Below is a small trained network, with its code and all its weights. Each question gives an input and a class and asks what happens when units are switched off, that is, made to give their printed mean instead of their output.

import numpy as np


def w(rows, s, z=0):
    codes = np.array(rows[::2]) - 128.0
    scale = np.full(codes.shape[1], s)
    scale[-1] = z or s
    return codes * scale


def norm(h):
    return h / np.sqrt((h * h).mean(-1, keepdims=True) + 1e-5)


def f(y):
    return y / 2 * (1 + np.tanh(0.7978845608 * (y + 0.044715 * y**3)))


def log_softmax(a):
    a = a - a.max(-1, keepdims=True)
    return a - np.log(np.exp(a).sum(-1, keepdims=True))


def net(x, mask):
    res = np.array(x, float).reshape(1, 8) / 4 @ E
    u = 0
    for l in range(2):
        y = f(norm(res) @ A[l][:, :-1].T + A[l][:, -1])
        res = res + np.where(mask[u : u + 7], y, B[l][:, -1]) @ B[l][:, :-1]
        u += 7
    return log_softmax(norm(res)[-1] @ U[:, :-1].T + U[:, -1])


A, B = {}, {}
E = w([
[128,127,133,124,133,130,128,130,128],'x0',
[199,151,134,181,237,127,79,148,153],'x1',
[215,96,115,104,136,104,255,107,111],'x2',
[150,103,64,83,124,72,102,184,186],'x3',
[66,219,15,163,151,49,178,164,24],'x4',
[109,187,158,80,154,103,154,91,170],'x5',
[127,122,127,129,131,131,140,126,131],'x6',
[132,122,128,130,128,126,132,131,128],'x7',
],0.0018)
A[0] = w([
[184,94,59,101,86,18,85,194,216,85],'0.n1',
[144,133,214,171,142,173,170,47,34,3],'0.n2',
[225,32,96,197,103,169,184,185,50,76],'0.n3',
[115,180,202,195,117,168,128,44,38,11],'0.n4',
[166,199,178,48,195,74,240,47,175,93],'0.n5',
[94,105,182,193,140,176,113,39,60,42],'0.n6',
[236,180,139,211,255,135,112,149,172,38],'0.n7',
],0.0034,0.0023)
B[0] = w([
[159,139,184,71,207,187,173,206,165,222],'0.n1',
[164,102,148,50,208,108,158,221,165,158],'0.n2',
[3,189,76,90,184,187,47,56,191,237],'0.n3',
[172,105,127,61,210,174,146,217,196,150],'0.n4',
[51,106,41,145,162,210,32,147,131,248],'0.n5',
[141,151,100,39,161,132,172,201,171,142],'0.n6',
[113,30,215,67,23,58,83,93,10,230],'0.n7',
],0.0041,0.0016)
A[1] = w([
[64,137,79,146,161,202,24,83,188,153],'1.n1',
[113,156,188,167,125,189,208,69,43,145],'1.n2',
[148,73,106,95,138,103,111,223,208,142],'1.n3',
[28,75,82,37,64,172,147,163,153,53],'1.n4',
[222,66,225,146,88,217,165,34,219,144],'1.n5',
[202,97,152,252,211,99,147,107,116,253],'1.n6',
[87,92,163,49,60,150,161,91,83,97],'1.n7',
],0.004,0.0024)
B[1] = w([
[38,205,90,212,172,231,61,115,114,250],'1.n1',
[232,143,124,49,95,71,180,210,208,134],'1.n2',
[169,168,194,72,215,175,231,140,103,191],'1.n3',
[193,45,238,107,201,83,60,57,25,199],'1.n4',
[88,189,4,183,43,73,186,180,131,253],'1.n5',
[139,91,176,51,8,34,208,95,89,153],'1.n6',
[191,67,186,147,124,18,55,88,39,159],'1.n7',
],0.0038,0.0031)
U = w([
[95,219,35,193,46,50,180,146,170,254],'0',
[219,29,233,37,22,6,28,21,8,65],'1',
[46,213,100,169,188,186,61,91,167,212],'2',
[235,195,198,3,250,214,240,241,231,56],'3',
[35,189,78,232,221,229,9,27,183,1],'4',
],0.0036,0.0034)

Each question gives the input, the list of numbers given to net, and the class t.
The units are the neurons (one row each of A and B). Each row of codes is followed by its name. A weight is (code - 128) times the scale printed after its matrix; where a second scale follows, it is the last column's (A, B and U).
mask holds one flag per neuron, layer by layer. A switched-off neuron (its flag False) gives its mean, the last column of its row in B, instead of its output. The means were averaged over made-up inputs and are rounded, as every weight is.
A unit's drop is (log p(t) with every unit on - log p(t) with that unit switched off) / (log p(t) with every unit on - log p(t) with every unit switched off).
The circuit of an input: a set's keep is (log p(t) with only the set's units on - log p(t) with every unit switched off) / (log p(t) with every unit on - log p(t) with every unit switched off). Starting from the 12 units with the biggest drops (on a tie, the unit counted first), units are removed one at a time, each time the one whose removal leaves the highest keep (on an exact tie, the one counted first), for as long as the keep stays at least 0.8.
units of the circuit, in order: the units of the circuit, biggest drop first
k most important neurons: the k neurons with the biggest drops, biggest first
k most important neurons of layer l: the k neurons of layer l with the biggest drops, biggest first
input [-5,1,4,7,1,-3,-6,3], class 3: 2 most important neurons -> 0.n1, 0.n5
input [7,-7,-7,3,0,-5,2,-1], class 1: 3 most important neurons -> 0.n3, 0.n5, 1.n4
input [6,0,2,-2,-5,4,0,-3], class 0: units of the circuit, in order -> 1.n5
input [-6,4,-5,7,3,3,5,-5], class 3: units of the circuit, in order -> 0.n1, 1.n3
input [-5,-4,-2,4,-4,8,1,-7], class 4: 3 most important neurons -> 0.n7, 0.n5, 1.n4
input [-1,-8,-5,-5,-8,1,-7,8], class 0: 4 most important neurons -> 1.n5, 0.n7, 0.n5, 0.n3
input [-8,-3,7,6,2,-5,-8,6], class 2: 2 most important neurons of layer 0 -> 0.n3, 0.n7
input [1,2,-2,2,-8,-3,-8,-2], class 0: units of the circuit, in order -> 1.n5, 0.n5
input [8,-5,7,-8,-1,-7,-7,-1], class 3: 2 most important neurons of layer 0 -> 0.n2, 0.n7
input [-2,-6,1,-7,-7,1,-5,5], class 0: 2 most important neurons of layer 0 -> 0.n7, 0.n1
input [-6,-2,-3,3,-7,1,-1,4], class 0: 2 most important neurons -> 1.n5, 0.n3
input [-5,5,-3,6,1,6,6,-8], class 3: 2 most important neurons -> 0.n1, 0.n3
input [-1,-5,-5,-3,-8,-2,5,-7], class 0: 2 most important neurons -> 1.n5, 0.n5
input [-7,7,-3,1,-5,-1,5,4], class 1: units of the circuit, in order -> 0.n7
input [-1,-6,-6,-6,-2,3,-6,8], class 1: units of the circuit, in order -> 0.n3, 1.n7
input [3,-7,-4,-5,-4,-6,-2,6], class 1: 2 most important neurons of layer 0 -> 0.n5, 0.n6
input [5,0,-1,6,-8,-6,-4,0], class 0: 4 most important neurons -> 1.n5, 0.n5, 0.n2, 0.n4
input [-2,-4,1,-8,7,8,2,-6], class 3: units of the circuit, in order -> 1.n2, 1.n5
input [1,-1,3,0,5,6,3,0], class 4: 2 most important neurons of layer 1 -> 1.n5, 1.n1
input [0,0,-3,7,-4,0,0,2], class 3: units of the circuit, in order -> 1.n3
input [-6,-6,0,-2,-7,-3,3,2], class 0: 2 most important neurons -> 1.n5, 0.n7
